(in the rows, 128 means zero)
Each row of numbers stands for one element and depends on some of the facts below. Use the named rows to name the rest.

Some elements and their rows:
Z187: [144 122 122 117 111 140 106 140 123 130 117 131 123 120 114 134 145  82
 107 119 127 103 125 124 132 107 107 143 133 141 128 129 145]
Z87: [143 140 125 123 147 128 141 127 106 111 172 126 108 121 144 138 115 243
 135 137 152 126 156 145 109 136 161 131 105 129 133  87 176]
Z475: [125 126 122 143  93 109 132 164 116 157 122 132 114 149 130 105 152 117
 135 121 150 142 113 121 107 146 151 169 131 134 132 128 157]
Z181: [103 179 102 126 143 124 176 114 125 102 150 120 119 111 133 114 122  94
 118 137 124  94 130 171 152 190 156  98 135 116  57  99 125]
Z443: [117 155 108 134 105  86 142 176 113 131 118 135 122 133 126  87 162  51
 105 121 135 114 115 163 123 143 134 161 108 117  68 109 148]
Z464: [165 120 136 111 150 152 134 130 118 104 135 133 134 111 137 158 121 167
 122 146 134 112 147 140 119 111 133 102  99 120 133  99 152]
Z470: [114 142 121 138 130 128 108 125 116 126 152 118  94 130 128 107 119 214
 133 123 123 141 142 125 130 114 138 165 128 137 131 109 138]
Z391: [ 95 158 118 137 131 115 140 145 125 119 128 126 114 121 138  91 132 108
 122 133 118 137 130 165 143 134 136 137 111 110  64  98 107]
Z262: [174  98 139 122 126 164 149 119 113 117 128 129 140 121 146 166 120 150
 136 150 129 137 140 134 130 109 150  95 101 127 143 100 152]
Z495: [125 126 122 143  92 108 131 164 116 157 121 132 114 149 130 106 152 117
 134 121 150 143 113 121 108 146 151 168 132 135 130 127 156]
Z870: [130 122 142 125 155 128 116 106 142 122 132 133 147 128 125 136 116 141
 133 129 126 123 129 115 117 130 108 109 129 125 154 152 111]
Z554: [ 90 135 131 135 119 183 150 104 127 124 160 114  93 125 140 140 112 166
 144 122 155 138 132 134 137 174 166 105 170 133 107 116 114]
Z45: [147 103 134 137 113 153 122 117 122 134 112 124 130 133 126 136 123 105
 135 138  94 154 130 115 150  90 130 130 122 135 144 122 116]
Z755: [136 122 130 132 133  87 107 151 143 108 134 107 164 137 122 142 101 131
 141 124 130 121 135 118 120 113 105  88 127 119 146 170 130]
Z378: [123 111 144 126 126 180  88 128 127 120 120 125 108 118 124 131 124 137
 119 123 115 138 136 124 141  76 107 135 131 128 124 117 100]
Z178: [ 93 169 104 129 124 126 160 140 125  91 155 103 117 114 134 122 113  92
 121 124 137 104 136 177 154 168 151  88 141 113  45 107 123]
Z945: [130 121 143 126 154 125 117 107 142 122 132 133 148 129 124 136 116 142
 134 128 125 124 129 115 117 129 108 109 129 125 155 153 111]
Z606: [131 121 144 126 157 133 114 107 143 123 134 135 144 127 125 135 116 138
 136 130 126 122 130 116 117 132 108 109 129 126 153 151 112]
Z852: [151 128 117 117 115 128 113 139 123 131 116 131 130 121 114 131 146  79
 108 124 121  97 124 122 132 114 110 143 129 140 130 131 153]
Z600: [151 115 131 122 103 140  94 159 116 134 108 135 124 129 112 125 155  78
 104 117 128 110 121 119 120  92 106 160 123 136 132 128 148]

Facts:
{Z101,Z217,Z282,Z330,Z339,Z346,Z358,Z374,Z380,Z403,Z407,Z44,Z475,Z495,Z51,Z554,Z646,Z658,Z660,Z663,Z68,Z698,Z707,Z713,Z733,Z872,Z955,Z965,Z979,Z990,Z994} Ω 502
{Z107,Z136,Z143,Z157,Z167,Z182,Z187,Z378,Z387,Z460,Z463,Z464,Z600,Z617,Z671,Z719,Z832,Z852,Z861,Z912,Z914} Ω 537
{Z114,Z17,Z178,Z181,Z186,Z241,Z249,Z308,Z391,Z40,Z409,Z435,Z438,Z443,Z593,Z792,Z818,Z930,Z939,Z940,Z956,Z960,Z99} Ω 668
{Z152,Z174,Z179,Z191,Z232,Z240,Z262,Z296,Z353,Z45,Z480,Z484,Z50,Z512,Z62,Z645,Z688,Z737,Z739,Z76,Z770,Z810,Z82,Z847,Z851,Z888,Z89,Z937,Z96} Ω 80
{Z155,Z175,Z220,Z243,Z26,Z289,Z307,Z340,Z342,Z348,Z439,Z474,Z483,Z504,Z535,Z540,Z57,Z596,Z700,Z740,Z793,Z796,Z80,Z844,Z900,Z934,Z959} Ω 374
{Z201,Z202,Z231,Z253,Z321,Z397,Z431,Z470,Z549,Z605,Z641,Z762,Z87,Z883,Z902,Z918,Z92,Z921,Z952,Z954} Ω 541
[Z101] θ Z651
[Z107,Z182,Z671] θ Z271
[Z114,Z939,Z990] θ Z744
[Z136] θ Z396
[Z143,Z818] θ Z819
[Z152,Z645,Z688] θ Z926
[Z155,Z937] θ Z382
[Z157,Z463,Z617] θ Z108
[Z167,Z374,Z378,Z387,Z495] θ Z426
[Z17,Z249,Z282] θ Z703
[Z174,Z540,Z641] θ Z866
[Z175,Z243,Z307,Z504,Z554] θ Z513
[Z178,Z186,Z308,Z409,Z930,Z956] θ Z755
[Z179,Z353,Z403,Z62,Z82,Z994] θ Z854
[Z181,Z296,Z484] θ Z142
[Z187,Z380,Z979] θ Z533
[Z191,Z888] θ Z137
[Z201,Z202,Z330,Z762,Z92] θ Z915
[Z217,Z593,Z99] θ Z135
[Z220,Z289,Z439,Z57] θ Z870
[Z231,Z68] θ Z515
[Z232] θ Z529
[Z240,Z480,Z512,Z96] θ Z64
[Z241,Z431,Z646,Z713] θ Z502
[Z253,Z549,Z605,Z87,Z883] θ Z606
[Z26] θ Z666
[Z262,Z737,Z810] θ Z105
[Z321,Z397,Z918] θ Z140
[Z339,Z483,Z596,Z733,Z80,Z902] θ Z842
[Z340,Z348,Z660,Z739] θ Z935
[Z342,Z391,Z700,Z793,Z847] θ Z717
[Z346] θ Z462
[Z358,Z40,Z438,Z792,Z844] θ Z349
[Z407,Z470,Z475,Z76,Z921] θ Z774
[Z435] θ Z514
[Z44,Z698,Z965] θ Z505
[Z443,Z960] θ Z110
[Z45] θ Z91
[Z460] θ Z543
[Z464,Z600,Z954] θ Z509
[Z474] θ Z487
[Z50,Z851] θ Z539
[Z51,Z955] θ Z556
[Z535,Z796] θ Z794
[Z658] θ Z970
[Z663] θ Z52
[Z707,Z872] θ Z530
[Z719,Z852] θ Z39
[Z740] θ Z945
[Z770] θ Z746
[Z832] θ Z679
[Z861,Z912,Z914] θ Z917
[Z89] θ Z892
[Z900] θ Z882
[Z934,Z952,Z959] θ Z144
[Z940] θ Z837
Π (each to the one after it):
Z114 > Z939 > Z990
Z143 > Z818
Z181 > Z484 > Z296
Z182 > Z671 > Z107
Z191 > Z888
Z201 > Z762 > Z202 > Z330 > Z92
Z231 > Z68
Z240 > Z512 > Z480 > Z96
Z282 > Z249 > Z17
Z289 > Z220 > Z57 > Z439
Z307 > Z175 > Z243 > Z504 > Z554
Z374 > Z495 > Z167 > Z387 > Z378
Z407 > Z475 > Z470 > Z921 > Z76
Z431 > Z241 > Z713 > Z646
Z44 > Z965 > Z698
Z443 > Z960
Z463 > Z157 > Z617
Z50 > Z851
Z51 > Z955
Z593 > Z217 > Z99
Z641 > Z540 > Z174
Z660 > Z348 > Z340 > Z739
Z688 > Z152 > Z645
Z719 > Z852
Z733 > Z902 > Z80 > Z596 > Z339 > Z483
Z792 > Z438 > Z358 > Z40 > Z844
Z793 > Z391 > Z342 > Z847 > Z700
Z796 > Z535
Z810 > Z262 > Z737
Z82 > Z994 > Z403 > Z179 > Z62 > Z353
Z872 > Z707
Z883 > Z87 > Z549 > Z605 > Z253
Z914 > Z912 > Z861
Z918 > Z321 > Z397
Z937 > Z155
Z954 > Z464 > Z600
Z956 > Z930 > Z178 > Z409 > Z308 > Z186
Z959 > Z934 > Z952
Z979 > Z380 > Z187
{Z101,Z107,Z191,Z231,Z240,Z26,Z296,Z339,Z340,Z346,Z353,Z358,Z378,Z391,Z40,Z403,Z438,Z44,Z45,Z470,Z483,Z484,Z504,Z512,Z540,Z549,Z57,Z593,Z660,Z663,Z671,Z68,Z698,Z700,Z713,Z739,Z762,Z792,Z793,Z810,Z818,Z872,Z912,Z96,Z99,Z994} ψ 487
{Z114,Z136,Z178,Z181,Z186,Z241,Z380,Z387,Z431,Z554,Z605,Z62,Z646,Z770,Z796,Z80,Z832,Z844,Z847,Z851,Z888,Z89,Z914,Z921,Z956} ψ 792
{Z143,Z152,Z167,Z17,Z182,Z232,Z243,Z282,Z374,Z397,Z407,Z435,Z439,Z443,Z475,Z495,Z535,Z600,Z645,Z707,Z76,Z82,Z861,Z902,Z940,Z955,Z960,Z965,Z979} ψ 631
{Z155,Z175,Z187,Z202,Z289,Z307,Z308,Z460,Z463,Z474,Z480,Z617,Z733,Z737,Z852,Z883,Z900,Z918,Z930,Z934,Z952,Z990} ψ 371
{Z157,Z201,Z217,Z220,Z342,Z348,Z409,Z50,Z51,Z596,Z641,Z658,Z688,Z719,Z740,Z937,Z939,Z959} ψ 580
{Z174,Z179,Z249,Z253,Z262,Z321,Z330,Z464,Z87,Z92,Z954} ψ 600

Which element is each row?
No name comes twice in this set of rows, the named rows included.
[146 123 121 118 116 129 113 140 122 131 121 133 127 124 111 134 143  68
 109 121 121 104 130 123 131 112 108 145 131 140 129 130 148] => Z460
[149 146 118 124 150 112 149 128 106 110 169 127 116 123 142 136 116 244
 136 141 146 122 154 144 109 143 163 130 101 128 138  89 183] => Z954
[118 150 125 123 145 123 170 147 114 101 150 132 123 113 153 125 127 144
 122 140 152 128 144 186 123 150 156 104  91 101  63  77 137] => Z249
[102 132 138 118 134 200 132 111 138 110 134 121 112 109 131 150 117 107
 124 127 141 112 130 137 140 152 134  87 163 122  98 120  95] => Z844
[130 135 127 130 140 126 123 142 139 131 100 132 137 124 129 115 127 114
 132 146 109 130 123 121 131 126 126 123 120 115 124 126 111] => Z793
[149 150 113 114 147 151 138  96 129 104 134 121 132 107 117 146 116 114
 120 143 106  79 134 124 149 154 134  95 142 134 128 122 140] => Z914
[125 112 139 126 100 146 105 173 125 141 100 137 122 132 121 122 156  64
 111 115 146 127 113 126 112 109 113 149 132 123 115 131 125] => Z439
[101 108 146 131 126 160 129 142 134 124  97 125  89 123 120 133 122 147
 107 115 142 171 122 126 140  93 112 127 137 111 116 119  55] => Z483
[ 83 148 127 137 126 140 129 146 124 117 132 124 100 120 139  96 131 112
 120 122 129 148 132 168 145 120 132 138 119 110  56  96  93] => Z40
[131 117 135 126 104 138 109 171 127 142  99 139 127 132 121 119 156  61
 113 121 141 121 113 124 112 117 116 149 128 124 117 131 132] => Z243
[121 149 117 138 134 115 112 125 117 127 150 119  99 131 127 105 120 210
 134 128 118 137 141 124 130 121 140 165 124 137 135 110 145] => Z762

Now the same elements, written a new way:
Named rows:
Z262: [118 125 149 146 139 110 146 123 113 117 131 116 141 121 125 141 136 122
 163 120 109 126 131 101 147 109 124 121 118]
Z939: [167 109 146 102 119 126 152 141 173 120 161 141 151 186 109 121 116 118
 161 115 107 152 138  84 168 107 134 113 137]
Z700: [128  90 160  98 179 107 181 125 140  77 166  83 114 146 133 171 151 158
 224 109 112 159 130  67 157  74 113 124 134]
Z842: [132 152 120 111 105 136 120 139 132 150  95 134 114 111 151 124 118 112
  75 134 146 121 116 167  80 178 125 153 129]
Z282: [141 144 132 144 123 139  88 153 129 147 145 154 144 148 108  81 105 112
 113 130 143 115 136 138 132 146 127 131 136]
Z504: [127 101 164 118 162 106 182 138 135  79 137  97 100 129 128 160 139 156
 207 102  99 159 136  75 168  72 122 120 140]
Z990: [127 146  95 110 123 147 107 136 127 152 137 114 135 146 132 109 131 117
 116 111 166 125 141 134 115 115 136 113 129]
Z882: [122 130 108 112 117 141 103 118 145 144 102 141 117 123 151 141 127 117
  70 152 147 109 110 158  82 170 123 143 115]
Z641: [137 101 152 152 118 105 166 125 136 112 145 126 157 119 116 141 117 133
 144 130  85 135 126  99 155 139 140 126 111]
Z495: [144 135 134 129 122 146  98 145 132 152 164 138 136 145 115  87 108 110
 136 137 150 105 131 148 127 140 117 124 149]
Z475: [138 143 121 136 126 141  92 144 128 150 147 148 140 151 112  81 112 113
 117 129 146 120 133 136 134 139 118 135 143]
Z658: [152 123 116 102 114 140 126  96 145 137 150 137 152 160 103 114 117 106
  94 132 137 133 116 112 140 145 136 149 133]
Z92: [117 114 124 128 143 115 163 106 100 126 132  93 116 106 127 157 158 126
 185 128 116 146 130 114 147  77 103 121 145]
Z810: [131 125 181 130 128 125 160 100 116 112 166 114 154 121 117 137 126 123
 172 134 111 116 125 111 156 135 145 101 123]
Z57: [131 100 176 124 158 105 179 144 139  78 143 101 106 131 127 160 133 154
 207 102  97 149 134  76 164  81 126 114 135]
Z539: [124 135 102 115 111 143 106 118 139 145  95 145 110 115 148 140 128 115
  66 149 144 114 114 161  94 164 124 143 123]
Z307: [119 125 178 138 147 106 168 161 132  75 121 104 121 126 136 151 130 168
 185  83 104 136 150  88 152  86 166  87 110]
Z679: [125 131  95 128 105 139 106 133 143 148  77 149  99 109 150 134 126 117
  60 145 138 118 113 164  87 156 122 142 125]
Z91: [120 135  98 116 119 139  98 119 139 143  89 149 118 127 147 139 130 121
  58 143 146 121 112 149  89 166 125 150 110]
Z137: [125 136 105 112 111 144 103 117 140 144  92 141 111 117 150 139 129 117
  64 148 149 117 114 158  91 163 125 142 123]

Name these rows:
No name comes twice in this set of rows, the named rows included.
[153  92 118  85 128 124 156 115 173 118 165 128 131 191 100 134 126 119
 179 129 120 168 143  87 172  93 116 123 146] => Z409
[119 119 141 141 144 114 150 117 113 118 133 110 137 121 126 148 144 123
 168 124 115 131 130 104 143 103 117 123 122] => Z174
[145  94 167 108 148 100 210 152 146  81 151  93 109 132 122 160 123 156
 202  93  90 178 135  71 163  90 126 132 144] => Z596
[130 130  93  78 158 129 123 121 128 123 160 126 122 203 107 119 153 140
 198 125 148 185 167 111 154  65 108 123 153] => Z186
[100 130 108 167 129 127 111 115  98 148 115 116 131  76 130 125 119 108
  87 133 140 101 110 136 116 155 119 152 118] => Z464
[128 145 102 102 127 164  89  89 130 139 115 147 131 126 154 144 153 126
  48 143 146 119  94 138 113 163 138 132 115] => Z854
[125 120 155 157 129 106 151 128 119 114 134 129 154 115 121 136 128 129
 156 125  96 124 130 108 150 125 138 121 110] => Z231
[136 121 170 125 126 128 167  84 111 113 143 110 136 114 113 142 140 123
 173 138 112 120 120 124 152 108 137 108 138] => Z45
[134 108 182 129 157 103 179 132 140  70 122 107 110 134 120 155 132 155
 193 104  93 142 128  79 160  81 137 120 126] => Z26
[125 110 168 127 171 105 168 149 124  81 148 109 100 135 122 143 140 170
 216 108 102 161 142  91 161  76 114 119 150] => Z439

Now the same elements, written a new way:
Named rows:
Z646: [106 110 152  95 107 163 117 150  96  84 129 102 182 121 169 110 155 102
 123 124 184 138  63 129  83  71  68 113]
Z979: [ 95 118 158 102 105 122 122 114 101  97 127 104 132 126 178 104 131 156
 104 122 133 156  64 138 114 114  79 106]
Z403: [108 129 171  79 120 132 141 121  62  87 151  86 172 119 175 125 109 137
 148  73 169 143  86 122  85  95  78 131]
Z872: [ 95 121 157  99  99 139 137 104 100  96 126 100 147 116 163  91 137 135
 115 114 146 148  69 149  97 108  73 116]
Z51: [106 139 160 104  90 143 162  91  87  93 135 111 152 100 147  76 127 124
 132 109 157 173  76 145  85 107  70 124]
Z994: [106 130 164  72 111 118 148 111  68  95 138  98 163 112 174 122 128 135
 148  58 161 141  78 134  87 101  83 125]
Z554: [106 117 148  93 101 170 122 155 100  92 127 122 180 127 171 111 158 101
 115 149 190 136  69 130  95  77  86 127]
Z861: [132 117 189  80 121 122 149 152 110  55 104  95 146  97 180 134 150 178
 104 139 125 163  69 101  82 108  90 133]
Z617: [129 111 183  71 115 154 161 141 116  56  92  84 171  91 161 121 170 147
 118 125 148 140  69 117  55  92  83 141]
Z387: [130 100 174  76 103 158 153 163 125  56  82  99 174  91 162 131 189 135
 115 126 166 145  61  89  65  80  81 121]
Z960: [119 136 171 101 116 111 135 139  90  84 113 104 138 101 184 118 133 154
 110 124 134 151  66 147 109 112  91 119]
Z17: [121 136 178 107 124 126 126 149  84  75 124  91 146 108 186 121 115 156
 109 141 141 151  74 135 106 104  86 124]
Z593: [108 132 168 108 100 135 151 114 102  90 102  93 138  96 160 100 136 147
 115 113 144 141  70 140 101 114  81 118]
Z353: [137 141 179  84 110 126 165 152  71  94 119 117 161 101 162 140 128 152
 128 107 175 126 112  70 109 107 111 150]
Z50: [133 147 180 105  99 135 176 101  91  86  96 106 143  78 135  83 137 145
 128 113 146 164  96 117  90 117  86 125]
Z737: [131 129 181  91 125 153 141 137  92  74  98  83 172 100 156 107 147 134
 120 132 156 125  95 132  81  91  89 132]
Z810: [122 129 177  99 107 131 153 113 103  88  88  95 138  94 150  99 148 158
 110 118 136 138  90 121 102 115  90 116]
Z892: [124 131 154 110 168 166 135 163 114 104 131 121 142 108 177  99 140 105
 142  84 165 173  52 126 105  97  77 101]
Z513: [122 131 153 109 163 167 135 163 114 102 127 123 143 109 178  99 141 106
 140  88 165 174  55 128 105  96  80  99]
Z135: [125 132 153 110 166 166 135 163 114 103 130 122 142 108 177  99 140 107
 142  85 164 174  53 127 104  97  78 102]

Rows to name:
No name comes twice in this set of rows, the named rows included.
[132 118 172  96 114 157 133 159 101  75  89  98 175 101 157 118 166 123
 118 132 173 129  87 103  90  79  87 113] => Z847
[117 104 175  75  99 148 170 116 135  72  69  89 147  87 151 112 184 158
 112 106 137 137  61 114  69 107  82 124] => Z463
[106 135 159  86 130 127 122 135  91  92 182 136 134 109 158 109 137 118
 100 160 171 122  65 133 107  89  50 154] => Z339
[126 110 177  71 105 148 167 135 123  65  84  92 161  86 157 119 181 148
 114 117 145 138  65 115  61  99  85 136] => Z460
[119 139 169  98 108 128 148 127  88  83 112  98 153  92 169 106 140 134
 121 116 147 143  71 158  90 105  87 130] => Z818
[135 134 187  98 130 121 129 148  87  74 111  94 147 107 175 120 126 166
 106 146 133 148  93 115 106 108  96 124] => Z645
[147 132 151 127 101 149 141 160  86 107 118  92 195 105 167  98 127 121
 114 155 171 139  48 129  67 107  83 164] => Z308
[136 147 181  89 187 137  90 122  81  99 120 102 138 105 139  96 137 119
 122 142 171  91 100 141 120  78  61 115] => Z80
[123 128 185  85 123 100 151 118  88  96  92  92 125 103 169 136 126 190
 127  68 134 137  93  79 121 126  99 105] => Z82
[108 129 170 110 110 118 136 125 103  91 104  97 123 105 176 112 129 167
 104 120 131 149  65 130 118 122  85 107] => Z443

